The symbols move the states like this.
w632: §>w198, +>w281, ~>w234
w386: §>w760, +>w536, ~>w611
w332: §>w599, +>w779, ~>w66
w857: §>w201, +>w934, ~>w722
w779: §>w783, +>w332, ~>w151
w342: §>w476, +>w93, ~>w868
w198: §>w722, +>w184, ~>w632
w142: §>w817, +>w863, ~>w758
w226: §>w93, +>w476, ~>w962
w502: §>w552, +>w767, ~>w203
w783: §>w763, +>w66, ~>w779
w649: §>w611, +>w962, ~>w476
w203: §>w502, +>w868, ~>w93
w611: §>w386, +>w462, ~>w649
w962: §>w226, +>w649, ~>w462
w794: §>w934, +>w201, ~>w529
w201: §>w609, +>w794, ~>w857
w476: §>w649, +>w226, ~>w342
w697: §>w536, +>w760, ~>w763
w278: §>w66, +>w763, ~>w760
w529: §>w794, +>w609, ~>w817
w760: §>w278, +>w697, ~>w386
w234: §>w632, +>w315, ~>w552
w868: §>w342, +>w203, ~>w767
w145: §>w184, +>w722, ~>w934
w817: §>w529, +>w940, ~>w142
w722: §>w857, +>w145, ~>w198
w93: §>w203, +>w342, ~>w226
w133: §>w758, +>w473, ~>w361
w361: §>w133, +>w606, ~>w599
w281: §>w315, +>w632, ~>w184
w763: §>w697, +>w278, ~>w783
w767: §>w868, +>w502, ~>w335
w66: §>w332, +>w783, ~>w278
w536: §>w462, +>w386, ~>w697
w473: §>w606, +>w133, ~>w370
w863: §>w370, +>w142, ~>w940
w934: §>w145, +>w857, ~>w794
w758: §>w142, +>w370, ~>w133
w599: §>w361, +>w151, ~>w332
w552: §>w234, +>w335, ~>w502
w184: §>w281, +>w198, ~>w145
w370: §>w473, +>w758, ~>w863
w151: §>w779, +>w599, ~>w606
w606: §>w151, +>w361, ~>w473
w462: §>w962, +>w611, ~>w536
w609: §>w940, +>w529, ~>w201
w940: §>w863, +>w817, ~>w609
w335: §>w767, +>w552, ~>w315
w315: §>w335, +>w234, ~>w281

The rows follow the links: the fewer symbols apart two states are, the more alike their rows tend to be.

Some states and rows for them; each showing differs a little:
w361:  -31   -14   -48    40   -17    41   -33   -44  -112    68   -31    31   -32    26   -32    34   -29   -25   -38    45    21    -6   -10   -61   -24     1    13   -42     1   -39    18    71   -54     3   -55   -18  -107    25    44   -74    33   -71    15
w203:  -41   -23    -2   -67    41   -45    30    34    -7   -11    43    17    47     9    -4     7    16   108    94    -9    12    50    20   -22    85    28   -30   -53   -11     2    -4   -69    26   -38   -66    29    75   -51   -54    36   -28    36    21
w552:  -23   -11    71  -116    27    12     2    16    10   -12    52   -46   137    23    38    34   -20    67    30   -38    -4    -2    13    22    65    20    36   -43   -42    13   -29   -36    14   -10   -35    -4    57   -86   -45    20    21    -6   -10
w763:   28    42    -9    70   -10    57     2   -22     5   -13    -3    -4    64    -1    22   -81    32   -93   -65    24   -59    -7   -72     1   -40   -29    39    43   -49    27    34    46   -35    77   120    -5   -60    21    70    -8    23    -3    23
w184:   44    37    -8   -20    23   -11    73    64    60   -92   -42    -7    46    40     1   -57    31    71     1    -6   -57   -28    25    -7    67    38   -48    -3   -76    26    42   -17   -22    50   115    35    17   -33    69    -6    21   -16    42
w386:   55     2    75   -75    -1   -34     1    35    95   -13   -45   -50   -47   -28    17    67   -26    -4   -21   -82     5   -32    17   120    -2    -2   -26    32    37    37   -51   -25    45   -27    -6     0    69   -15   -56    51   -15    -6   -41
w226:  -25   -27   -77    37     6   -54    33    46    21   -28    44    47   -44    -4   -19   -61    24    77    92    52    17    49    42   -69    39    22   -45   -25    54   -20    22   -71    21    -8   -29    29    66     8   -13     9   -58    67    30
w335:  -31   -31   -48    17   -11    35   -14    32   -16     4    70    -1    69    69   -17   -27   -28    76    43    66   -10    -2     8  -118    61   -12    29   -46    10   -57    23   -10   -62    -1    43    -8   -48   -29    70   -85    61   -19     7
w145:   56    43     7    -3    35   -20    87    54    84   -97   -52    -4    35    18    -8   -61    41    21   -14   -26   -52   -13    -4    26    39    46   -53     1   -98    48    32   -10    -5    49    95    26    50   -26    64    41    -5    -1    42
w609:    5   -34   -43    62   -46   -33   -24    20    29    29   -31     3  -165   -16   -38    33   -33   -19   -20    36    54   -24    32   -15   -45   -28   -30    23   110   -35   -26   -11    14   -46   -28   -23   -29    51   -17   -54    -8   -23   -27
w315:   -4   -26   -43     0   -15    27    30    47     1   -39    32    -2    67    75   -19   -35     0    99    25    41   -17   -21    20   -97    77    16    -1   -41   -25   -46    46   -20   -49    25    73    24   -56   -55    84   -85    53   -46    14

Each walk starts at a row. The symbols on each line, taken left to right, move it on to the next state.
Answer with the state's row; about right is enough.
start   38     9   -78   109   -11    22     1    29    43   -22    39     4   -36    -7    -6  -111    40   -36   -14    65   -36     4   -36   -72   -23   -36     0    45    22    -7    43    -1   -41    45   115    -2   -18    48    78    -5   -17    46    12
§ ~ § § ~
  24     1   -87   107   -19   -23    34    54    50   -24    35    22   -71   -10   -22  -114    40    -8    35    77    -6    33    -6   -83     3   -42   -32    28    43   -20    24   -34   -15     6    68    14    -4    45    35   -22   -40    60    24
§ § §
 -30   -36   -44   -22    15   -59    48    25     8   -22    39    51     8     1   -25   -23    19   105   103    19    17    53    60   -53    66    26   -42   -43    19   -11    27   -67    18   -38   -52    43    86   -43   -43    21   -56    60    36
start   50     1    28   -57   -30   -14    14    36     8   -29   -92   -32   -74    36   -35    92   -35     9   -73   -34    15   -91    33    37     3    43   -48   -22   -11    10    -2    40   -31    11     7    12   -68     3    35   -57    69  -114    -6
~ ~ + ~ +
  67    18    44   -69   -15   -33    23    30    50   -39   -99   -47   -61    31   -12    79   -37    22   -67   -45    12   -88    37    68     9    41   -54    10    -6    20   -17    20     3   -12    13    11    17   -22     4   -27    41   -86   -16
+ + ~
  65    15    71   -79     3   -47    17    33    87   -36   -92   -50   -63    -6    -9    74   -25     0   -40   -70    16   -70    34    91    11    28   -41    11    20    42   -32    -3    35   -10    11    -7    38    -4   -28     9    18   -53   -22
start  -54   -41    -4    19   -14    29   -74   -13   -19    68   130   -12    34   -11    33    -1   -33     9    66    31    16    47    -1   -47    -2   -66    78    12    68   -53   -19   -57    24   -37   -32   -35    23    -4   -59   -15   -15    62   -44
+ § ~ ~ ~
   2   -22   -80    89   -12   -38    31    46    44   -40    41    51   -72   -10   -33   -84    40    44    62    79    12    43    29   -77    11    -8   -39     4    49   -13    31   -66    11    -1    26    25    21    39     9    -6   -48    61    29
~ + § ~
  14    -1    75   -53   -13   -20   -25     4    71    11     8   -45   -30   -45    18    27   -18    -4    16   -64    12    -1    24    90   -24   -33    11    49    56    47   -66   -45    69   -42   -28    -6    76     8   -80    64   -30    50   -49
start  -60   -54   -55    18   -22    61   -29    24   -13    20   110    -7    62    50     3   -22   -35    66    59    65    11    19    -2  -106    49   -43    62   -29    35   -74    10   -33   -43   -30     9   -13   -36   -23    23   -64    28     5    -1
+ + +
 -41   -24    45   -89    42   -11     4    15     1   -11    38    -1   106    11    17    40    -7    87    80   -46    -4    31    39    -4    80    29    -1   -58   -22   -13   -20   -52    11   -16   -45    22    71   -79   -41    24   -10    20     3
~ +
 -66   -47   -18    20   -24    42   -47   -10   -21    59   128   -13    53    15    13   -22   -37    41    75    47    15    37     2  -102    19   -53    82    -7    67   -65     6   -37    -7   -28   -38   -10   -15   -10   -27   -42     3    29   -19
start   11   -11   -33    20   -36    26   -11   -14   -72    20   -56    21   -53    47   -49    57   -45     2   -56    28    14   -51     8   -45   -17    19   -18   -23   -21   -28    20    79   -55     7   -28    -3  -110    17    52   -88    69   -92    19
~ + § ~ +
  26     7    -4   -21   -33    15     4     4   -23   -10   -73   -11   -55    51   -30    77   -29    22   -63    -9     7   -70    21    -7    10    25   -28   -33   -33   -18     7    56   -42    14    -2    19   -96   -11    45   -87    83  -127     7
+ § § §
  34    26   -38    95   -18    36     1     8    31   -11    14     6     1     1    -4  -121    28   -72   -47    46   -52   -14   -49   -34   -35   -33    25    49    -7     1    41     3   -30    55   130     9   -51    44    89     1     3    35     7
start  -46   -45    26   -14    -7     7   -67    -9    15    71    98   -16     7   -37    17    13   -33     1    54     5    12    49    10    11     0   -57    58    24    81   -19   -48   -68    54   -58   -48   -35    56    -7   -90    44   -37    77   -56
+ ~ ~ § +
 -31   -21    55   -34    -5    -9   -55     8    62    21    56   -34    -7   -51    29    31   -36   -18    28   -37     8    18    -4    62    -1   -31    34    40    80     3   -67   -65    62   -50   -51   -33    66    -9  -100    59   -30    49   -51
start  -36   -12   -58    73   -13    56   -29   -76  -133    73     3    46   -31   -15   -18    15     2   -50   -25    53    21    31   -21   -55   -56   -14    26   -21     2   -36    25    70   -38     0   -72   -24   -93    44    11   -40     1   -26    21
§ + +
 -55     0   -38    67    -1    32   -51   -88  -126    75    17    54   -18   -31    -6   -11    18   -79     1    29     6    61   -33   -36   -71   -14    43    -4    -3   -27    17    57    -6    -2   -69   -15   -43    54   -22    11   -31    28    25
+ + ~ § §
 -56    16   -32    58    23    19   -21   -84   -94    54    29    47   -19   -73     7   -32    39   -92    10    23    10    78   -45   -13   -77   -14    28     6    -3    10     3    27    30   -14   -74    -2    -2    40   -20    43   -64    66    22
start  -29    42   -14    47    41    -2    -5   -80   -47    37    24    49   -20   -69    18   -49    60   -85    19    15    -5    81   -38    27   -66     1     8    31   -16    36    12    22    35     2   -55     1    33    48   -47    87   -77    88    12
+ ~ ~ ~ +
  49    43    27     1    30   -52    68    29    59   -85   -47    19    23   -26    11   -62    66   -10   -16   -37   -40    19    -6    50     2    29   -53     6   -66    72    11    -7    14    54    58    29    77    -6    23    86   -38    28    27
+ § + + +
  29    28    13    -1    59   -41    38    -8    33   -46   -35    24    13   -49    29   -63    58   -55     8   -51   -49    50   -27    63   -27    32   -32    38   -56    71    20   -10    38    23    23    28    88    17   -17   114   -66    69    39
start  -17    -4    90  -108     6    52   -29    12    20     3    35   -58   149    20    41    46   -43    47     2   -55   -32   -30    -3    46    52    -2    52   -26   -13    12   -42   -18     6    -1     2   -30    29   -67   -31     7    67   -12   -34
§ § + §
  31     8   -23   -11    -1    -3    69    65    45   -69   -10    -7    55    70   -21   -46    32    72     6    17   -17   -30    19   -49    82    36   -27   -22   -45   -15    48    -9   -44    51    93    26   -17   -32    93   -47    46   -38    26
start    0     8    92   -71     2    54   -53    17    24     7    19   -79   125    27    55    49   -45    -6   -27   -35   -24   -64   -12    42    28   -27    82    23    -7   -19   -36   -13   -12     8    46   -40    -5   -55    -4   -16    76   -31   -49
+ ~ + + +
  16     6    74   -40   -36    58   -61    12    57    22    39  -104    74    20    25    29   -57   -26   -51   -17   -28   -67   -24    48     2   -41    96    48    28   -23   -42    -6   -28    10    90   -48   -33   -12     7   -41    71   -34   -46
§ + ~ § +
  27    -9    43    13   -57    46   -59    19    65    28    16   -84    -8     9    19    19   -64   -52   -56     2   -20   -71   -17    36   -25   -59    60    43    77   -20   -33    13   -15    -6    81   -47   -42    14    38   -54    64   -25   -71
start   27   -20   -27    48   -71   -16   -47    27    61    29   -20   -36  -146    -9   -42     9   -43   -33   -35    34    46   -48    26    -4   -54   -42    -2    52   111   -26   -17    -6    14   -22    28   -35   -63    60   -14   -57     9   -17   -60
§ § § ~
  -4   -46   -39    31   -30   -37   -17     4    -5    28   -49    30  -177   -27   -49    40    -5    -1    -4    16    62     0    41   -23   -41    21   -69     0    73   -13    -5    -4    12   -45   -84    14    -7    45   -42   -25   -41   -10   -18
§ §
 -25     2    -1   -34    30   -56    27   -24   -73     9   -68    76   -72   -23   -40    62    10     6    11   -29    43    27    25    14   -28    55   -83   -49   -10    15     8    28    25   -40  -156    32    22     3   -57    28   -40   -19    33
